Below are the code and all the weights of a small trained network. Each question names an input and a target symbol and asks about switching units off, where a switched-off unit gives its printed mean instead of its output.

import numpy as np


def w(rows, s, z=0):
    codes = np.array(rows[::2]) - 128.0
    scale = np.full(codes.shape[1], s)
    scale[-1] = z or s
    return codes * scale


def norm(h):
    return h / np.sqrt((h * h).mean(-1, keepdims=True) + 1e-5)


def f(y):
    return y / 2 * (1 + np.tanh(0.7978845608 * (y + 0.044715 * y**3)))


def softmax(a):
    e = np.exp(a - a.max(-1, keepdims=True))
    return e / e.sum(-1, keepdims=True)


def log_softmax(a):
    a = a - a.max(-1, keepdims=True)
    return a - np.log(np.exp(a).sum(-1, keepdims=True))


def net(x, mask):
    ids = ['αβγδεζηθλμξπψω'.index(c) for c in x.split()]
    T = len(ids)
    res = E[ids] + P[:T]
    u = 0
    for l in range(3):
        q, k, v = (norm(res) @ M[l].T for M in (Q, K, V))
        z = softmax(np.where(np.tri(T) > 0, q @ k.T / 3**0.5, -1e9)) @ v
        res = res + np.where(mask[u], z, O[l][:, -1]) @ O[l][:, :-1]
        u += 1
        y = f(norm(res) @ A[l][:, :-1].T + A[l][:, -1])
        res = res + np.where(mask[u : u + 4], y, B[l][:, -1]) @ B[l][:, :-1]
        u += 4
    return log_softmax(norm(res)[-1] @ U[:, :-1].T + U[:, -1])


Q, K, V, O, A, B = {}, {}, {}, {}, {}, {}
E = w([
[43,122,108,182],'α',
[122,162,38,107],'β',
[17,55,45,129],'γ',
[143,70,148,96],'δ',
[120,155,70,90],'ε',
[28,105,105,190],'ζ',
[9,167,31,141],'η',
[164,130,128,108],'θ',
[151,113,162,73],'λ',
[133,117,115,50],'μ',
[146,91,190,82],'ξ',
[159,38,250,197],'π',
[149,137,158,154],'ψ',
[127,164,83,124],'ω',
],0.015)
P = w([
[253,175,148,234],'0',
[194,94,121,70],'1',
[158,112,148,77],'2',
[148,238,143,140],'3',
[62,126,153,86],'4',
[59,136,165,83],'5',
],0.0058)
Q[0] = w([
[14,179,136,201],'L0H0',
[155,45,177,87],'L0H0',
[3,77,129,93],'L0H0',
],0.0043)
K[0] = w([
[140,183,102,168],'L0H0',
[167,74,254,81],'L0H0',
[169,34,139,153],'L0H0',
],0.0075)
V[0] = w([
[98,99,42,98],'L0H0',
[90,215,35,129],'L0H0',
[215,135,254,129],'L0H0',
],0.0057)
O[0] = w([
[107,93,146,160,109],'L0H0',
[103,2,110,71,66],'L0H0',
[75,138,67,193,246],'L0H0',
],0.008,0.0013)
A[0] = w([
[48,195,254,162,73],'L0N0',
[227,147,177,96,253],'L0N1',
[134,172,133,179,181],'L0N2',
[167,76,211,64,226],'L0N3',
],0.0067,0.0014)
B[0] = w([
[161,144,154,68,255],'L0N0',
[168,249,75,114,224],'L0N1',
[2,85,90,10,169],'L0N2',
[195,157,70,175,201],'L0N3',
],0.0062,0.0031)
Q[1] = w([
[22,102,88,229],'L1H0',
[46,179,43,3],'L1H0',
[169,87,44,180],'L1H0',
],0.0065)
K[1] = w([
[105,139,61,118],'L1H0',
[110,36,1,52],'L1H0',
[134,85,91,183],'L1H0',
],0.0067)
V[1] = w([
[2,107,157,86],'L1H0',
[90,124,23,130],'L1H0',
[130,130,92,119],'L1H0',
],0.0077)
O[1] = w([
[253,239,24,75,75],'L1H0',
[67,132,8,241,253],'L1H0',
[33,211,109,223,181],'L1H0',
],0.003,0.0031)
A[1] = w([
[128,56,190,72,254],'L1N0',
[116,73,109,115,170],'L1N1',
[7,135,115,146,252],'L1N2',
[103,138,91,86,205],'L1N3',
],0.012,0.0029)
B[1] = w([
[140,215,101,168,150],'L1N0',
[192,238,186,52,151],'L1N1',
[205,184,112,104,255],'L1N2',
[136,255,238,188,198],'L1N3',
],0.0082,0.008)
Q[2] = w([
[92,225,203,199],'L2H0',
[68,215,193,167],'L2H0',
[255,209,107,169],'L2H0',
],0.0078)
K[2] = w([
[160,74,192,243],'L2H0',
[164,34,135,153],'L2H0',
[159,4,186,155],'L2H0',
],0.011)
V[2] = w([
[91,139,254,162],'L2H0',
[186,186,120,171],'L2H0',
[118,54,168,140],'L2H0',
],0.0076)
O[2] = w([
[251,22,149,9,150],'L2H0',
[21,154,71,244,254],'L2H0',
[218,242,3,35,49],'L2H0',
],0.005,0.0081)
A[2] = w([
[124,121,148,251,253],'L2N0',
[145,166,109,253,92],'L2N1',
[110,155,198,86,86],'L2N2',
[173,221,37,136,82],'L2N3',
],0.0069,0.0018)
B[2] = w([
[131,143,56,163,254],'L2N0',
[107,131,75,112,245],'L2N1',
[50,145,165,112,142],'L2N2',
[121,2,158,168,193],'L2N3',
],0.0086,0.0065)
U = w([
[91,83,100,87,22],'α',
[42,102,216,116,76],'β',
[162,83,78,96,67],'γ',
[92,181,58,228,211],'δ',
[99,83,119,102,6],'ε',
[81,56,148,121,50],'ζ',
[138,144,64,38,85],'η',
[103,60,135,131,46],'θ',
[121,89,176,76,129],'λ',
[92,182,249,181,156],'μ',
[126,134,196,50,115],'ξ',
[255,72,206,205,125],'π',
[100,95,114,112,2],'ψ',
[134,74,139,94,144],'ω',
],0.0096,0.005)

Each question gives the input, a string of symbols that net reads in full, and the target symbol t.
The units are the heads (3 rows each of Q, K, V and O) and the neurons (one row each of A and B). Each row of codes is followed by its name. A weight is (code - 128) times the scale printed after its matrix; where a second scale follows, it is the last column's (O, A, B and U).
mask holds one flag per unit, layer by layer, with each layer's heads first. A switched-off unit (its flag False) gives its mean, the last column of its rows in O or B, instead of its output. The means were averaged over made-up inputs and are rounded, as every weight is.
A unit's drop is (log p(t) with every unit on - log p(t) with that unit switched off) / (log p(t) with every unit on - log p(t) with every unit switched off).
The circuit of an input: a set's keep is (log p(t) with only the set's units on - log p(t) with every unit switched off) / (log p(t) with every unit on - log p(t) with every unit switched off). Starting from the 12 units with the biggest drops (on a tie, the unit counted first), units are removed one at a time, each time the one whose removal leaves the highest keep (on an exact tie, the one counted first), for as long as the keep stays at least 0.8.
circuit, biggest first: the units of the circuit, biggest drop first
most important unit: the unit with the biggest drop
k most important neurons of layer l: the k neurons of layer l with the biggest drops, biggest first
drop of u: that unit's drop, to one decimal
input γ ζ π β, target π: circuit, biggest first : [L0H0, L2N3, L2N1, L2N0]
input ε θ π δ, target π: most important unit : L1N2
input μ γ ψ π α, target π: circuit, biggest first : [L1N2, L2H0, L2N3, L2N1]
input ξ ξ δ α δ, target μ: 2 most important neurons of layer 0 : [L0N3, L0N0]
input μ ε θ α ω, target μ: 3 most important neurons of layer 1 : [L1N3, L1N1, L1N0]
input α ξ π θ, target π: circuit, biggest first : [L2H0, L2N3, L1N0]
input α β δ γ ε ε, target μ: circuit, biggest first : [L1N3, L0H0]
input ε λ ε ψ π η, target η: circuit, biggest first : [L2H0, L1N2]
input ζ π δ ε, target π: 2 most important neurons of layer 0 : [L0N0, L0N2]
input β γ η δ ξ, target δ: 3 most important neurons of layer 0 : [L0N2, L0N3, L0N1]
input μ β ω ε β ε, target μ: 2 most important neurons of layer 1 : [L1N1, L1N3]
input λ ξ π ε, target π: 3 most important neurons of layer 2 : [L2N3, L2N1, L2N0]
input λ ε ξ, target δ: 2 most important neurons of layer 1 : [L1N1, L1N3]
input η γ ζ α β η, target μ: most important unit : L0H0
input ψ π ψ, target π: 3 most important neurons of layer 1 : [L1N2, L1N0, L1N1]
input ω η π θ, target π: drop of L0N3 : 0.1
input ε δ π ζ, target π: drop of L2N1 : 0.2
input θ ω γ π α δ, target π: drop of L0N3 : 0.1
input θ π β α, target π: drop of L0H0 : 0.3
input π θ β, target π: most important unit : L2H0
